Below are the code and all the weights of a small trained network. Each question names an input and a target symbol and asks about switching units off, where a switched-off unit gives its printed mean instead of its output.

import numpy as np


def w(rows, s, z=0):
    codes = np.array(rows[::2]) - 128.0
    scale = np.full(codes.shape[1], s)
    scale[-1] = z or s
    return codes * scale


def norm(h):
    return h / np.sqrt((h * h).mean(-1, keepdims=True) + 1e-5)


def f(y):
    return np.maximum(y, 0)


def softmax(a):
    e = np.exp(a - a.max(-1, keepdims=True))
    return e / e.sum(-1, keepdims=True)


def log_softmax(a):
    a = a - a.max(-1, keepdims=True)
    return a - np.log(np.exp(a).sum(-1, keepdims=True))


def net(x, mask):
    ids = ['αβγδεηθλμπστφψ'.index(c) for c in x.split()]
    T = len(ids)
    res = E[ids] + P[:T]
    u = 0
    for l in range(2):
        q, k, v = (norm(res) @ M[l].T for M in (Q, K, V))
        z = softmax(np.where(np.tri(T) > 0, q @ k.T / 4**0.5, -1e9)) @ v
        res = res + np.where(mask[u], z, O[l][:, -1]) @ O[l][:, :-1]
        u += 1
        y = f(norm(res) @ A[l][:, :-1].T + A[l][:, -1])
        res = res + np.where(mask[u : u + 8], y, B[l][:, -1]) @ B[l][:, :-1]
        u += 8
    return log_softmax(norm(res)[-1] @ U[:, :-1].T + U[:, -1])


Q, K, V, O, A, B = {}, {}, {}, {}, {}, {}
E = w([
[168,25,85,198,199,151,82],'α',
[121,99,161,102,173,145,94],'β',
[183,100,94,163,173,146,93],'γ',
[170,249,169,142,107,143,160],'δ',
[82,97,73,61,78,219,178],'ε',
[93,168,128,223,157,144,148],'η',
[131,168,154,139,156,154,125],'θ',
[68,129,149,190,124,103,151],'λ',
[108,140,189,99,147,127,127],'μ',
[123,105,131,116,67,94,108],'π',
[149,71,96,198,127,110,123],'σ',
[193,82,101,121,122,133,73],'τ',
[159,153,151,90,96,124,106],'φ',
[176,165,143,91,167,172,90],'ψ',
],0.019)
P = w([
[148,99,168,94,62,199,102],'0',
[112,155,105,63,139,113,127],'1',
[179,111,125,63,139,132,208],'2',
[240,72,184,115,109,156,219],'3',
[225,75,237,167,46,189,121],'4',
[69,162,184,125,43,234,25],'5',
[44,216,119,85,109,238,88],'6',
[130,174,125,110,129,230,190],'7',
[213,72,156,144,85,253,235],'8',
],0.0061)
Q[0] = w([
[141,127,141,135,116,200,188],'L0H1',
[96,109,121,107,173,2,104],'L0H1',
[78,95,148,149,130,64,113],'L0H1',
[115,127,148,130,168,114,111],'L0H1',
],0.0085)
K[0] = w([
[113,121,107,128,81,200,101],'L0H1',
[131,193,130,175,186,2,68],'L0H1',
[185,149,164,107,150,151,95],'L0H1',
[174,121,107,137,70,92,128],'L0H1',
],0.0059)
V[0] = w([
[112,133,116,122,116,140,130],'L0H1',
[61,90,28,50,101,255,226],'L0H1',
[107,140,66,96,124,129,170],'L0H1',
[129,122,170,158,98,117,72],'L0H1',
],0.006)
O[0] = w([
[112,132,136,114,126,153,128,140],'L0H1',
[80,146,160,116,110,255,111,254],'L0H1',
[124,132,146,107,94,195,111,141],'L0H1',
[130,121,122,131,151,73,139,118],'L0H1',
],0.01,0.0088)
A[0] = w([
[191,102,101,119,161,62,167,181],'L0N1',
[122,189,54,106,102,101,132,235],'L0N2',
[91,117,101,212,148,108,149,84],'L0N3',
[159,163,157,165,202,199,119,3],'L0N4',
[150,10,113,38,140,152,147,38],'L0N5',
[147,3,17,198,141,184,116,40],'L0N6',
[93,127,116,122,203,126,191,68],'L0N7',
[159,198,104,184,51,101,224,38],'L0N8',
],0.0067,0.0044)
B[0] = w([
[110,138,116,122,143,173,170,254],'L0N1',
[74,115,127,101,149,119,123,244],'L0N2',
[131,84,143,68,125,139,98,172],'L0N3',
[84,131,96,174,152,157,129,207],'L0N4',
[103,70,85,139,123,120,92,191],'L0N5',
[79,255,140,105,66,131,145,253],'L0N6',
[88,110,105,123,140,135,129,142],'L0N7',
[101,53,92,97,126,144,99,158],'L0N8',
],0.0087,0.0024)
Q[1] = w([
[31,177,81,70,156,116,83],'L1H1',
[189,146,116,145,194,52,152],'L1H1',
[125,72,132,92,112,223,213],'L1H1',
[138,107,44,50,181,120,250],'L1H1',
],0.017)
K[1] = w([
[202,58,148,146,104,196,215],'L1H1',
[162,147,93,150,155,25,127],'L1H1',
[90,152,212,162,52,191,29],'L1H1',
[219,138,225,251,98,89,51],'L1H1',
],0.014)
V[1] = w([
[78,71,129,130,69,70,170],'L1H1',
[51,101,168,209,189,139,162],'L1H1',
[108,169,249,87,141,123,164],'L1H1',
[113,234,120,197,74,151,209],'L1H1',
],0.013)
O[1] = w([
[74,126,51,53,47,197,178,3],'L1H1',
[110,99,192,2,153,97,186,51],'L1H1',
[103,215,189,92,60,65,17,231],'L1H1',
[117,56,150,142,58,38,152,192],'L1H1',
],0.013,0.0048)
A[1] = w([
[126,61,167,5,108,80,170,29],'L1N1',
[87,222,187,138,119,90,192,77],'L1N2',
[78,18,131,165,153,84,213,209],'L1N3',
[121,152,96,201,84,151,89,3],'L1N4',
[92,116,16,87,118,190,143,32],'L1N5',
[57,81,170,150,126,163,122,42],'L1N6',
[214,112,130,166,169,137,47,190],'L1N7',
[75,29,138,225,207,55,75,8],'L1N8',
],0.014,0.0059)
B[1] = w([
[54,127,64,216,196,80,81,174],'L1N1',
[128,65,168,130,100,147,167,174],'L1N2',
[107,191,208,105,75,180,182,189],'L1N3',
[56,131,150,112,104,180,162,203],'L1N4',
[204,15,136,116,89,112,73,171],'L1N5',
[108,140,149,181,158,137,52,200],'L1N6',
[77,113,66,72,164,90,158,254],'L1N7',
[252,180,100,145,100,148,102,172],'L1N8',
],0.015,0.0085)
U = w([
[79,102,133,164,40,114,195,78],'α',
[173,49,116,116,75,161,80,171],'β',
[146,171,165,102,140,176,222,183],'γ',
[98,88,90,48,128,108,142,176],'δ',
[53,129,137,121,198,138,190,92],'ε',
[120,79,106,245,178,168,152,172],'η',
[83,214,69,172,82,155,107,44],'θ',
[120,79,181,168,174,64,123,254],'λ',
[100,131,175,169,171,176,109,30],'μ',
[137,196,171,27,87,113,118,87],'π',
[201,173,139,176,89,126,145,186],'σ',
[143,103,103,186,52,58,73,41],'τ',
[147,172,140,62,209,178,137,103],'φ',
[187,144,117,146,193,112,67,177],'ψ',
],0.011,0.0039)

Each question gives the input, a string of symbols that net reads in full, and the target symbol t.
The units are the heads (4 rows each of Q, K, V and O) and the neurons (one row each of A and B). Each row of codes is followed by its name. A weight is (code - 128) times the scale printed after its matrix; where a second scale follows, it is the last column's (O, A, B and U).
mask holds one flag per unit, layer by layer, with each layer's heads first. A switched-off unit (its flag False) gives its mean, the last column of its rows in O or B, instead of its output. The means were averaged over made-up inputs and are rounded, as every weight is.
A unit's drop is (log p(t) with every unit on - log p(t) with that unit switched off) / (log p(t) with every unit on - log p(t) with every unit switched off).
The circuit of an input: a set's keep is (log p(t) with only the set's units on - log p(t) with every unit switched off) / (log p(t) with every unit on - log p(t) with every unit switched off). Starting from the 12 units with the biggest drops (on a tie, the unit counted first), units are removed one at a time, each time the one whose removal leaves the highest keep (on an exact tie, the one counted first), for as long as the keep stays at least 0.8.
circuit, biggest first: the units of the circuit, biggest drop first
most important unit: the unit with the biggest drop
k most important neurons: the k neurons with the biggest drops, biggest first
top k neurons in layer l: the k neurons of layer l with the biggest drops, biggest first
input θ φ γ φ α τ β μ, target γ: 2 most important neurons : [L1N3 L0N6]
input φ ε π, target τ: top 2 neurons in layer 1 : [L1N1 L1N8]
input η τ α φ θ τ, target γ: circuit, biggest first : [L1H1 L0N6 L1N3 L0H1]
input φ γ δ ψ φ, target σ: 4 most important neurons : [L1N8 L0N6 L1N3 L0N1]
input θ ε μ μ, target λ: circuit, biggest first : [L1H1 L1N1]
input φ θ ε σ τ λ, target σ: circuit, biggest first : [L0H1 L1N8]
input γ ψ θ σ σ π, target λ: most important neuron : [L1N1]
input α φ ψ σ η θ ψ, target α: 2 most important neurons : [L0N6 L1N3]
input π θ φ π φ δ φ, target β: 2 most important neurons : [L0N2 L1N5]
input μ τ α λ ψ τ, target γ: top 2 neurons in layer 0 : [L0N6 L0N1]
input τ π φ θ, target η: circuit, biggest first : [L1H1 L0H1 L0N6]
input ψ π δ θ τ σ μ τ, target η: top 3 neurons in layer 0 : [L0N1 L0N6 L0N4]
input λ φ β θ σ φ μ σ, target α: 3 most important neurons : [L0N6 L0N1 L1N3]
input φ φ σ τ, target θ: circuit, biggest first : [L1H1 L0H1 L1N4]
input φ ε τ, target δ: most important unit : L1N7
input τ μ γ φ φ σ θ λ τ, target α: 4 most important neurons : [L0N6 L0N1 L1N3 L1N1]
input μ φ τ, target π: top 2 neurons in layer 0 : [L0N1 L0N6]
input θ λ σ φ μ, target δ: circuit, biggest first : [L0H1 L1H1]
input μ φ θ η η, target θ: circuit, biggest first : [L0N2 L1H1 L0H1]
input β θ π, target φ: circuit, biggest first : [L1H1 L0H1]
